Here is a tiny trained network, its code and every weight. The questions are about switching its units off for an input and a class, where a switched-off unit gives its printed mean instead of its output.

import numpy as np


def w(rows, s, z=0):
    codes = np.array(rows[::2]) - 128.0
    scale = np.full(codes.shape[1], s)
    scale[-1] = z or s
    return codes * scale


def norm(h):
    return h / np.sqrt((h * h).mean(-1, keepdims=True) + 1e-5)


def f(y):
    return np.maximum(y, 0)


def log_softmax(a):
    a = a - a.max(-1, keepdims=True)
    return a - np.log(np.exp(a).sum(-1, keepdims=True))


def net(x, mask):
    res = np.array(x, float).reshape(1, 7) / 4 @ E
    u = 0
    for l in range(4):
        y = f(norm(res) @ A[l][:, :-1].T + A[l][:, -1])
        res = res + np.where(mask[u : u + 9], y, B[l][:, -1]) @ B[l][:, :-1]
        u += 9
    return log_softmax(norm(res)[-1] @ U[:, :-1].T + U[:, -1])


A, B = {}, {}
E = w([
[86,146,126,167,154,63,108,49],'x0',
[138,108,153,118,190,91,144,150],'x1',
[110,152,26,111,146,61,254,197],'x2',
[130,116,62,222,141,126,63,131],'x3',
[215,14,158,113,116,207,104,155],'x4',
[180,135,36,157,181,70,118,92],'x5',
[191,173,93,84,72,191,136,127],'x6',
],0.006)
A[0] = w([
[254,61,172,128,91,194,104,130,122],'L0N1',
[148,135,164,182,160,50,147,210,47],'L0N2',
[142,169,116,154,114,125,218,158,155],'L0N3',
[100,145,196,153,61,41,158,202,91],'L0N4',
[183,103,130,138,98,171,171,185,4],'L0N5',
[112,170,150,147,140,109,80,63,221],'L0N6',
[55,114,113,134,185,148,152,137,40],'L0N7',
[91,122,232,127,79,167,73,87,43],'L0N8',
[96,95,94,85,112,151,53,131,56],'L0N9',
],0.0081,0.0035)
B[0] = w([
[196,150,205,138,161,115,59,254,255],'L0N1',
[102,140,149,79,182,127,190,106,157],'L0N2',
[101,76,73,144,73,108,177,142,201],'L0N3',
[131,103,132,83,214,128,193,115,170],'L0N4',
[173,177,73,230,226,252,97,188,173],'L0N5',
[56,141,80,187,144,137,26,14,207],'L0N6',
[65,113,152,170,129,12,113,164,143],'L0N7',
[88,223,163,57,46,132,202,104,219],'L0N8',
[172,104,157,135,135,127,188,116,149],'L0N9',
],0.0055,0.0072)
A[1] = w([
[133,113,218,119,106,235,140,115,192],'L1N1',
[145,137,107,76,75,100,116,105,78],'L1N2',
[147,126,74,144,157,132,145,105,170],'L1N3',
[244,73,149,113,109,131,115,206,3],'L1N4',
[148,105,47,88,63,113,143,146,16],'L1N5',
[105,129,124,129,113,78,187,179,165],'L1N6',
[143,89,75,113,69,125,144,138,37],'L1N7',
[108,94,147,97,124,105,89,117,70],'L1N8',
[143,150,91,94,121,177,167,127,169],'L1N9',
],0.011,0.0019)
B[1] = w([
[134,113,205,47,49,69,23,90,254],'L1N1',
[167,140,168,128,136,118,130,149,150],'L1N2',
[66,221,136,182,42,140,124,82,178],'L1N3',
[200,101,17,171,181,178,103,134,242],'L1N4',
[189,255,167,154,36,142,141,127,177],'L1N5',
[122,104,115,75,173,170,216,157,203],'L1N6',
[167,124,64,143,62,68,171,121,158],'L1N7',
[165,207,125,145,133,136,166,110,147],'L1N8',
[169,132,97,159,79,89,115,138,185],'L1N9',
],0.0086,0.0082)
A[2] = w([
[107,134,254,120,64,118,105,127,79],'L2N1',
[26,93,135,90,186,66,194,206,61],'L2N2',
[139,174,72,195,195,124,224,242,169],'L2N3',
[27,166,177,196,127,114,166,142,52],'L2N4',
[83,37,105,172,67,47,24,44,213],'L2N5',
[148,199,165,161,62,161,50,141,129],'L2N6',
[215,56,200,186,198,183,104,246,47],'L2N7',
[76,129,242,90,42,137,103,102,5],'L2N8',
[2,120,70,193,179,112,103,54,80],'L2N9',
],0.0068,0.0032)
B[2] = w([
[112,97,208,92,22,144,101,63,212],'L2N1',
[88,60,234,134,151,254,160,155,172],'L2N2',
[67,74,207,121,53,156,124,83,249],'L2N3',
[166,100,130,156,191,160,111,112,170],'L2N4',
[141,205,136,90,136,69,118,106,244],'L2N5',
[98,59,135,90,132,118,144,123,253],'L2N6',
[200,158,31,108,150,170,124,142,217],'L2N7',
[102,80,146,54,94,72,94,156,211],'L2N8',
[148,151,63,138,230,62,141,167,205],'L2N9',
],0.0084,0.0061)
A[3] = w([
[145,99,144,55,90,186,141,236,203],'L3N1',
[193,111,149,93,137,204,67,95,104],'L3N2',
[82,55,180,102,196,169,190,193,143],'L3N3',
[198,122,114,93,159,182,117,151,18],'L3N4',
[155,158,106,117,62,128,170,105,28],'L3N5',
[145,169,94,177,90,152,251,128,52],'L3N6',
[60,45,124,120,201,116,173,125,33],'L3N7',
[110,191,119,133,193,135,101,91,1],'L3N8',
[222,116,136,128,145,181,94,143,31],'L3N9',
],0.011,0.0033)
B[3] = w([
[116,146,38,204,195,90,92,78,254],'L3N1',
[81,91,17,73,123,163,185,208,226],'L3N2',
[73,23,158,110,191,219,102,100,181],'L3N3',
[206,55,12,176,229,121,66,164,186],'L3N4',
[203,132,189,192,93,95,178,182,178],'L3N5',
[187,195,247,137,80,205,142,172,214],'L3N6',
[84,68,154,216,148,179,208,43,164],'L3N7',
[118,228,87,254,171,43,122,152,166],'L3N8',
[107,69,52,121,187,84,177,236,202],'L3N9',
],0.0079,0.0092)
U = w([
[211,214,186,189,51,151,198,188,123],'0',
[232,58,42,101,160,182,67,237,91],'1',
[55,61,211,158,196,204,186,90,175],'2',
[88,104,207,28,64,73,37,95,241],'3',
[88,234,92,202,206,5,71,61,3],'4',
],0.013,0.003)

Each question gives the input, the list of numbers given to net, and the class t.
The units are the neurons (one row each of A and B). Each row of codes is followed by its name. A weight is (code - 128) times the scale printed after its matrix; where a second scale follows, it is the last column's (A, B and U).
mask holds one flag per neuron, layer by layer. A switched-off neuron (its flag False) gives its mean, the last column of its row in B, instead of its output. The means were averaged over made-up inputs and are rounded, as every weight is.
A unit's drop is (log p(t) with every unit on - log p(t) with that unit switched off) / (log p(t) with every unit on - log p(t) with every unit switched off).
The circuit of an input: a set's keep is (log p(t) with only the set's units on - log p(t) with every unit switched off) / (log p(t) with every unit on - log p(t) with every unit switched off). Starting from the 12 units with the biggest drops (on a tie, the unit counted first), units are removed one at a time, each time the one whose removal leaves the highest keep (on an exact tie, the one counted first), for as long as the keep stays at least 0.8.
circuit, biggest first: the units of the circuit, biggest drop first
k most important neurons: the k neurons with the biggest drops, biggest first
k most important neurons of layer l: the k neurons of layer l with the biggest drops, biggest first
drop of u: that unit's drop, to one decimal
input [0,4,-7,-1,-2,6,4], class 4: circuit, biggest first => L0N6
input [8,8,-6,7,8,-1,-2], class 3: circuit, biggest first => L0N6, L1N4
input [-2,5,8,2,-3,-3,3], class 0: 3 most important neurons of layer 1 => L1N5, L1N7, L1N9
input [-5,7,-1,-2,0,-7,-5], class 3: 2 most important neurons of layer 0 => L0N3, L0N8
input [3,4,-6,2,-3,3,6], class 4: 2 most important neurons => L0N6, L1N1
input [8,-1,7,-7,-8,-2,6], class 0: 3 most important neurons of layer 0 => L0N1, L0N3, L0N2
input [-8,6,-3,3,-7,4,-6], class 2: 2 most important neurons => L1N1, L0N2
input [5,1,-7,-1,4,4,-7], class 3: 2 most important neurons => L1N4, L0N8
input [-2,-2,7,0,-3,-6,2], class 0: 2 most important neurons => L1N5, L0N3
input [6,-8,-4,-7,0,8,8], class 4: 2 most important neurons of layer 3 => L3N6, L3N8
input [6,8,-8,2,6,-5,7], class 3: 3 most important neurons => L1N1, L0N8, L2N1
input [7,5,1,5,-1,-7,8], class 4: 2 most important neurons of layer 0 => L0N6, L0N1
input [7,8,-4,-7,1,4,2], class 4: 2 most important neurons => L0N6, L1N1
input [4,4,-7,-3,6,-4,4], class 3: circuit, biggest first => L1N1
input [8,7,-4,5,4,-5,-5], class 3: 3 most important neurons => L1N4, L0N8, L2N1
input [2,6,3,-5,6,6,-4], class 2: drop of L0N1 => 0.2
input [2,-4,0,7,1,1,3], class 4: drop of L1N1 => 0.1
input [-3,6,4,-8,2,6,4], class 0: 2 most important neurons of layer 0 => L0N1, L0N3
